Below is a small trained network, with its code and all its weights. Each question gives an input and a class and asks what happens when units are switched off, that is, made to give their printed mean instead of their output.

import numpy as np


def w(rows, s, z=0):
    codes = np.array(rows[::2]) - 128.0
    scale = np.full(codes.shape[1], s)
    scale[-1] = z or s
    return codes * scale


def f(y):
    return y / 2 * (1 + np.tanh(0.7978845608 * (y + 0.044715 * y**3)))


def log_softmax(a):
    a = a - a.max(-1, keepdims=True)
    return a - np.log(np.exp(a).sum(-1, keepdims=True))


def net(x, mask):
    res = np.array(x, float).reshape(1, 7) / 4 @ E
    y = f(res @ A[0][:, :-1].T + A[0][:, -1])
    res = res + np.where(mask, y, B[0][:, -1]) @ B[0][:, :-1]
    return log_softmax(res[-1] @ U[:, :-1].T + U[:, -1])


A, B = {}, {}
E = w([
[126,115,46,85,42,25,233,226,203],'x0',
[131,124,134,133,139,128,137,128,125],'x1',
[159,3,205,70,95,45,37,166,40],'x2',
[125,137,122,121,135,118,124,123,125],'x3',
[202,107,198,236,27,17,139,80,231],'x4',
[105,154,126,120,171,91,142,96,118],'x5',
[118,127,124,129,168,105,135,91,133],'x6',
],0.011)
A[0] = w([
[226,201,194,209,105,58,86,97,184,237],'N0',
[63,147,30,175,103,178,136,142,129,252],'N1',
[77,59,211,70,127,66,82,150,100,229],'N2',
[171,129,68,47,128,206,199,68,30,237],'N3',
[41,46,79,51,171,161,161,183,88,253],'N4',
[62,95,135,41,144,217,58,102,52,240],'N5',
[156,247,172,179,160,225,101,86,151,140],'N6',
],0.011,0.0051)
B[0] = w([
[67,52,112,167,33,90,144,84,113,244],'N0',
[136,176,44,94,116,151,165,162,165,209],'N1',
[174,69,196,100,71,179,114,137,93,227],'N2',
[200,183,162,101,214,145,144,199,90,217],'N3',
[190,176,55,24,153,158,130,164,100,230],'N4',
[151,174,179,84,92,216,24,222,152,255],'N5',
[225,77,124,50,65,83,175,7,73,226],'N6',
],0.012,0.021)
U = w([
[185,102,85,2,125,153,143,122,39,230],'0',
[231,56,170,100,35,11,160,99,132,252],'1',
[137,210,23,85,194,168,189,146,175,100],'2',
[80,166,73,183,43,36,239,114,225,101],'3',
[120,155,226,85,172,178,56,169,86,3],'4',
[113,28,203,202,89,140,23,35,49,57],'5',
],0.0094,0.0061)

Each question gives the input, the list of numbers given to net, and the class t.
The units are the neurons (one row each of A and B). Each row of codes is followed by its name. A weight is (code - 128) times the scale printed after its matrix; where a second scale follows, it is the last column's (A, B and U).
mask holds one flag per neuron, in row order. A switched-off neuron (its flag False) gives its mean, the last column of its row in B, instead of its output. The means were averaged over made-up inputs and are rounded, as every weight is.
A unit's drop is (log p(t) with every unit on - log p(t) with that unit switched off) / (log p(t) with every unit on - log p(t) with every unit switched off).
The circuit of an input: a set's keep is (log p(t) with only the set's units on - log p(t) with every unit switched off) / (log p(t) with every unit on - log p(t) with every unit switched off). Starting from all 7 units, units are removed one at a time, each time the one whose removal leaves the highest keep (on an exact tie, the one counted first), for as long as the keep stays at least 0.8.
units of the circuit, in order: the units of the circuit, biggest drop first
top k neurons: the k neurons with the biggest drops, biggest first
drop of u: that unit's drop, to one decimal
input [3,8,-7,-3,-7,4,4], class 2: units of the circuit, in order => N1
input [7,4,-7,-3,1,6,3], class 3: units of the circuit, in order => N4; N5
input [-3,8,-7,4,1,-7,-2], class 1: top 3 neurons => N6; N4; N5
input [5,0,0,-5,-1,-7,-6], class 2: units of the circuit, in order => N6; N2
input [3,5,-1,-8,8,-2,0], class 3: units of the circuit, in order => N6; N2
input [-1,7,-8,3,1,8,8], class 1: units of the circuit, in order => N6; N4
input [-1,-7,1,3,6,-6,0], class 5: units of the circuit, in order => N6; N4; N1
input [-6,-7,-7,5,1,0,5], class 1: units of the circuit, in order => N6; N4
input [-1,-4,4,4,-2,6,-8], class 4: units of the circuit, in order => N6; N5
input [-1,1,1,-1,2,0,-5], class 5: units of the circuit, in order => N6; N4; N3
input [8,6,0,4,8,4,3], class 3: top 2 neurons => N6; N2
input [1,-3,-2,-8,4,4,-3], class 3: top 2 neurons => N2; N6
input [-2,8,0,4,3,-1,-5], class 1: top 2 neurons => N5; N2
input [-8,3,5,-8,-1,8,-2], class 4: units of the circuit, in order => N5
input [2,5,-7,-7,-4,0,5], class 2: top 2 neurons => N1; N2
input [-8,7,5,8,1,2,-5], class 5: top 2 neurons => N4; N3
input [-8,-5,0,1,3,-6,-5], class 1: top 2 neurons => N6; N2
input [2,7,7,-5,1,-8,2], class 1: top 2 neurons => N5; N3
input [4,-5,-2,-4,0,5,-5], class 2: top 2 neurons => N0; N6
input [-6,8,-6,0,3,-7,7], class 1: units of the circuit, in order => N6
input [-7,3,2,-3,4,3,-3], class 5: top 2 neurons => N4; N1
input [-5,-3,5,5,1,7,-2], class 5: drop of N1 => 0.1
